Below are the code and all the weights of a small trained network. Each question names an input and a target symbol and asks about switching units off, where a switched-off unit gives its printed mean instead of its output.

import numpy as np


def w(rows, s, z=0):
    codes = np.array(rows[::2]) - 128.0
    scale = np.full(codes.shape[1], s)
    scale[-1] = z or s
    return codes * scale


def f(y):
    return np.maximum(y, 0)


def softmax(a):
    e = np.exp(a - a.max(-1, keepdims=True))
    return e / e.sum(-1, keepdims=True)


def log_softmax(a):
    a = a - a.max(-1, keepdims=True)
    return a - np.log(np.exp(a).sum(-1, keepdims=True))


def net(x, mask):
    ids = ['αδλξστφψω'.index(c) for c in x.split()]
    T = len(ids)
    res = E[ids] + P[:T]
    u = 0
    for l in range(2):
        q, k, v = (res @ M[l].T for M in (Q, K, V))
        z = softmax(np.where(np.tri(T) > 0, q @ k.T / 4**0.5, -1e9)) @ v
        res = res + np.where(mask[u], z, O[l][:, -1]) @ O[l][:, :-1]
        u += 1
        y = f(res @ A[l][:, :-1].T + A[l][:, -1])
        res = res + np.where(mask[u : u + 8], y, B[l][:, -1]) @ B[l][:, :-1]
        u += 8
    return log_softmax(res[-1] @ U[:, :-1].T + U[:, -1])


Q, K, V, O, A, B = {}, {}, {}, {}, {}, {}
E = w([
[58,130,126,97,58,149,67,189,75,142],'α',
[235,100,204,62,40,136,230,108,166,104],'δ',
[176,105,177,49,170,162,88,50,82,57],'λ',
[31,121,199,161,2,108,134,174,194,104],'ξ',
[70,58,130,95,167,101,128,170,93,44],'σ',
[158,172,180,115,88,218,94,181,119,94],'τ',
[94,161,36,28,89,156,194,60,74,122],'φ',
[117,235,49,115,206,49,194,164,182,138],'ψ',
[95,59,177,49,83,99,145,82,169,198],'ω',
],0.0089)
P = w([
[191,247,160,96,214,179,170,97,124,100],'0',
[95,89,75,153,208,13,75,200,100,193],'1',
[197,173,170,74,145,205,102,90,188,69],'2',
[68,82,114,135,189,30,55,173,80,178],'3',
[182,165,180,136,132,198,116,82,190,73],'4',
[31,83,154,111,183,54,74,162,58,193],'5',
[164,183,161,147,107,179,154,84,190,55],'6',
[8,73,161,56,173,82,59,157,66,225],'7',
[177,170,125,159,86,188,174,94,179,67],'8',
[34,30,161,64,146,52,83,189,22,206],'9',
[192,163,96,183,70,162,175,78,184,58],'10',
[20,28,192,25,125,27,45,152,3,208],'11',
[177,173,81,188,62,166,181,75,189,56],'12',
[45,77,134,79,175,70,75,185,73,197],'13',
],0.0045)
Q[0] = w([
[40,58,56,124,143,61,83,169,46,149],'0.h0',
[193,244,31,164,156,133,234,89,212,61],'0.h0',
[147,16,223,111,126,91,129,114,91,138],'0.h0',
[12,66,110,101,82,94,86,165,2,193],'0.h0',
],0.0048)
K[0] = w([
[42,75,103,83,199,53,68,202,1,166],'0.h0',
[182,170,173,223,167,102,148,176,222,82],'0.h0',
[105,78,103,36,93,121,188,52,77,112],'0.h0',
[21,51,121,63,140,113,65,158,29,221],'0.h0',
],0.0054)
V[0] = w([
[66,43,85,108,190,11,97,247,45,104],'0.h0',
[58,104,92,117,127,175,107,120,10,188],'0.h0',
[152,194,157,184,156,130,64,214,142,124],'0.h0',
[201,244,81,125,176,227,219,97,189,3],'0.h0',
],0.0037)
O[0] = w([
[9,79,90,145,165,161,137,200,61,152,227],'0.h0',
[132,144,140,184,64,113,18,218,1,170,238],'0.h0',
[143,247,26,213,175,134,153,163,190,129,2],'0.h0',
[187,195,159,9,164,187,140,78,163,42,153],'0.h0',
],0.0041,0.0013)
A[0] = w([
[87,153,96,86,254,29,140,139,120,169,250],'0.n0',
[80,150,207,168,32,186,20,221,125,120,204],'0.n1',
[114,107,181,88,210,192,18,186,21,56,235],'0.n2',
[211,216,101,94,167,186,154,66,171,70,142],'0.n3',
[69,6,178,170,120,45,67,184,113,137,191],'0.n4',
[159,74,230,50,156,120,87,139,129,148,228],'0.n5',
[224,162,154,130,120,202,126,95,152,68,3],'0.n6',
[102,112,63,84,96,174,180,62,93,98,201],'0.n7',
],0.0057,0.0019)
B[0] = w([
[5,130,78,85,207,32,185,129,141,228,208],'0.n0',
[151,220,144,144,82,106,94,253,171,83,217],'0.n1',
[143,102,107,136,224,149,56,154,62,37,255],'0.n2',
[147,100,60,112,159,199,105,99,198,48,226],'0.n3',
[62,83,122,125,120,172,92,201,213,115,241],'0.n4',
[209,28,223,56,151,96,90,132,117,75,204],'0.n5',
[155,65,70,182,75,179,103,59,202,86,178],'0.n6',
[133,174,80,126,73,217,91,104,97,113,231],'0.n7',
],0.0056,0.0054)
Q[1] = w([
[124,138,110,96,79,196,125,111,101,78],'1.h0',
[175,136,155,145,73,183,123,123,150,112],'1.h0',
[205,112,161,146,105,159,112,127,112,96],'1.h0',
[144,117,227,217,182,2,150,168,171,213],'1.h0',
],0.0062)
K[1] = w([
[75,55,192,81,68,137,128,165,19,104],'1.h0',
[127,27,250,136,116,129,85,178,141,56],'1.h0',
[164,30,254,159,124,129,59,193,143,54],'1.h0',
[168,185,87,192,226,98,164,125,253,91],'1.h0',
],0.0046)
V[1] = w([
[160,212,183,158,147,147,20,189,140,92],'1.h0',
[110,222,30,139,62,174,180,120,107,184],'1.h0',
[205,172,129,164,76,142,185,54,127,167],'1.h0',
[90,156,36,150,170,180,155,61,2,147],'1.h0',
],0.004)
O[1] = w([
[204,197,132,87,160,70,84,166,186,10,148],'1.h0',
[14,97,85,86,87,169,49,202,155,197,91],'1.h0',
[134,95,61,138,143,107,117,120,181,214,1],'1.h0',
[46,77,3,174,120,165,50,91,60,119,147],'1.h0',
],0.0043,0.0064)
A[1] = w([
[189,147,203,82,179,107,99,115,34,105,159],'1.n0',
[52,68,137,111,162,68,127,162,147,121,224],'1.n1',
[120,128,100,168,224,98,91,183,116,135,54],'1.n2',
[78,42,91,149,66,136,81,146,54,191,139],'1.n3',
[64,143,47,117,151,57,91,174,32,219,153],'1.n4',
[144,79,220,102,83,95,174,152,157,114,253],'1.n5',
[166,73,101,132,156,188,97,62,77,79,134],'1.n6',
[108,50,131,67,254,63,128,117,143,149,134],'1.n7',
],0.0062,0.0029)
B[1] = w([
[163,141,133,155,148,57,148,112,10,102,204],'1.n0',
[87,80,100,169,53,173,98,90,201,125,231],'1.n1',
[99,179,154,102,157,174,173,253,202,65,179],'1.n2',
[221,58,99,132,235,63,117,93,139,155,234],'1.n3',
[178,201,187,132,226,48,128,115,192,195,254],'1.n4',
[83,138,153,107,39,136,150,91,92,206,194],'1.n5',
[71,154,99,244,81,99,66,43,157,180,222],'1.n6',
[38,32,104,74,68,140,253,99,83,87,198],'1.n7',
],0.0059,0.0093)
U = w([
[191,204,137,28,191,118,115,226,37,91,192],'α',
[159,5,140,116,49,153,141,84,193,167,40],'δ',
[195,110,105,209,222,34,57,51,73,183,73],'λ',
[76,226,207,128,116,68,218,148,194,171,103],'ξ',
[78,80,110,188,134,130,203,122,2,61,111],'σ',
[171,184,139,222,198,159,41,177,222,100,123],'τ',
[28,131,73,196,8,210,18,132,146,143,253],'φ',
[109,55,65,82,189,229,185,176,190,61,35],'ψ',
[180,91,208,59,114,130,240,118,45,194,198],'ω',
],0.0052,0.0022)

Each question gives the input, a string of symbols that net reads in full, and the target symbol t.
The units are the heads (4 rows each of Q, K, V and O) and the neurons (one row each of A and B). Each row of codes is followed by its name. A weight is (code - 128) times the scale printed after its matrix; where a second scale follows, it is the last column's (O, A, B and U).
mask holds one flag per unit, layer by layer, with each layer's heads first. A switched-off unit (its flag False) gives its mean, the last column of its rows in O or B, instead of its output. The means were averaged over made-up inputs and are rounded, as every weight is.
A unit's drop is (log p(t) with every unit on - log p(t) with that unit switched off) / (log p(t) with every unit on - log p(t) with every unit switched off).
The circuit of an input: a set's keep is (log p(t) with only the set's units on - log p(t) with every unit switched off) / (log p(t) with every unit on - log p(t) with every unit switched off). Starting from the 12 units with the biggest drops (on a tie, the unit counted first), units are removed one at a time, each time the one whose removal leaves the highest keep (on an exact tie, the one counted first), for as long as the keep stays at least 0.8.
circuit, biggest first: the units of the circuit, biggest drop first
top k neurons: the k neurons with the biggest drops, biggest first
top k neurons in layer l: the k neurons of layer l with the biggest drops, biggest first
drop of u: that unit's drop, to one decimal
input φ α φ φ δ, target δ: circuit, biggest first : [0.n6 0.h0 1.n5]
input φ φ λ, target λ: circuit, biggest first : [1.n6 0.n5 1.n0 0.n2]
input τ σ σ τ φ λ, target σ: top 3 neurons in layer 1 : [1.n7 1.n0 1.n4]
input φ τ φ φ δ, target δ: top 2 neurons in layer 1 : [1.n5 1.n4]
input φ τ φ σ τ δ τ σ ψ, target ψ: top 4 neurons : [0.n0 0.n3 1.n4 1.n6]
input τ φ φ φ δ σ φ ψ λ, target λ: circuit, biggest first : [1.n6 1.n0 0.n4 1.n2]
input σ ξ φ α φ τ φ ξ ξ, target ξ: circuit, biggest first : [1.h0 0.n1 0.n2 1.n5]
input φ φ ω, target ω: top 2 neurons : [0.n5 0.n0]
input φ σ φ σ τ λ σ φ α τ α λ, target σ: top 2 neurons in layer 0 : [0.n2 0.n5]
input δ φ δ ω σ ψ φ φ τ λ ξ σ, target ψ: top 4 neurons : [0.n4 1.n7 1.n2 0.n2]
input ω τ λ λ φ φ φ, target φ: top 3 neurons in layer 0 : [0.n7 0.n1 0.n3]
input φ ψ ψ δ α σ φ α φ σ ξ ψ, target ξ: top 3 neurons in layer 1 : [1.n4 1.n2 1.n7]
input σ φ τ φ τ φ ξ, target ξ: top 4 neurons in layer 1 : [1.n1 1.n5 1.n6 1.n3]
input α α α α α, target α: top 2 neurons in layer 1 : [1.n6 1.n1]
input φ φ φ, target φ: top neuron : [1.n6]
input ξ φ δ φ φ σ σ, target σ: top neuron : [1.n4]
input τ ψ σ, target σ: top 2 neurons : [1.n4 1.n0]
input σ φ φ ξ α δ φ φ ψ, target ψ: top 2 neurons : [0.n3 1.n6]
input λ τ τ τ ψ φ α φ ξ τ ψ τ, target α: top 2 neurons : [0.n1 0.n2]
input ψ ω δ δ τ ω, target δ: top 3 neurons in layer 1 : [1.n1 1.n3 1.n7]
input σ ω φ φ φ σ, target ψ: top neuron in layer 1 : [1.n7]
input ω ψ φ φ σ σ ψ φ α, target α: top 2 neurons in layer 0 : [0.n1 0.n0]
input φ σ φ ψ ψ φ σ, target φ: drop of 1.n3 : 0.4
input σ φ φ ξ λ ψ, target ξ: drop of 0.n0 : 0.3
input ψ φ τ φ τ ψ φ φ, target λ: drop of 1.n4 : 0.2
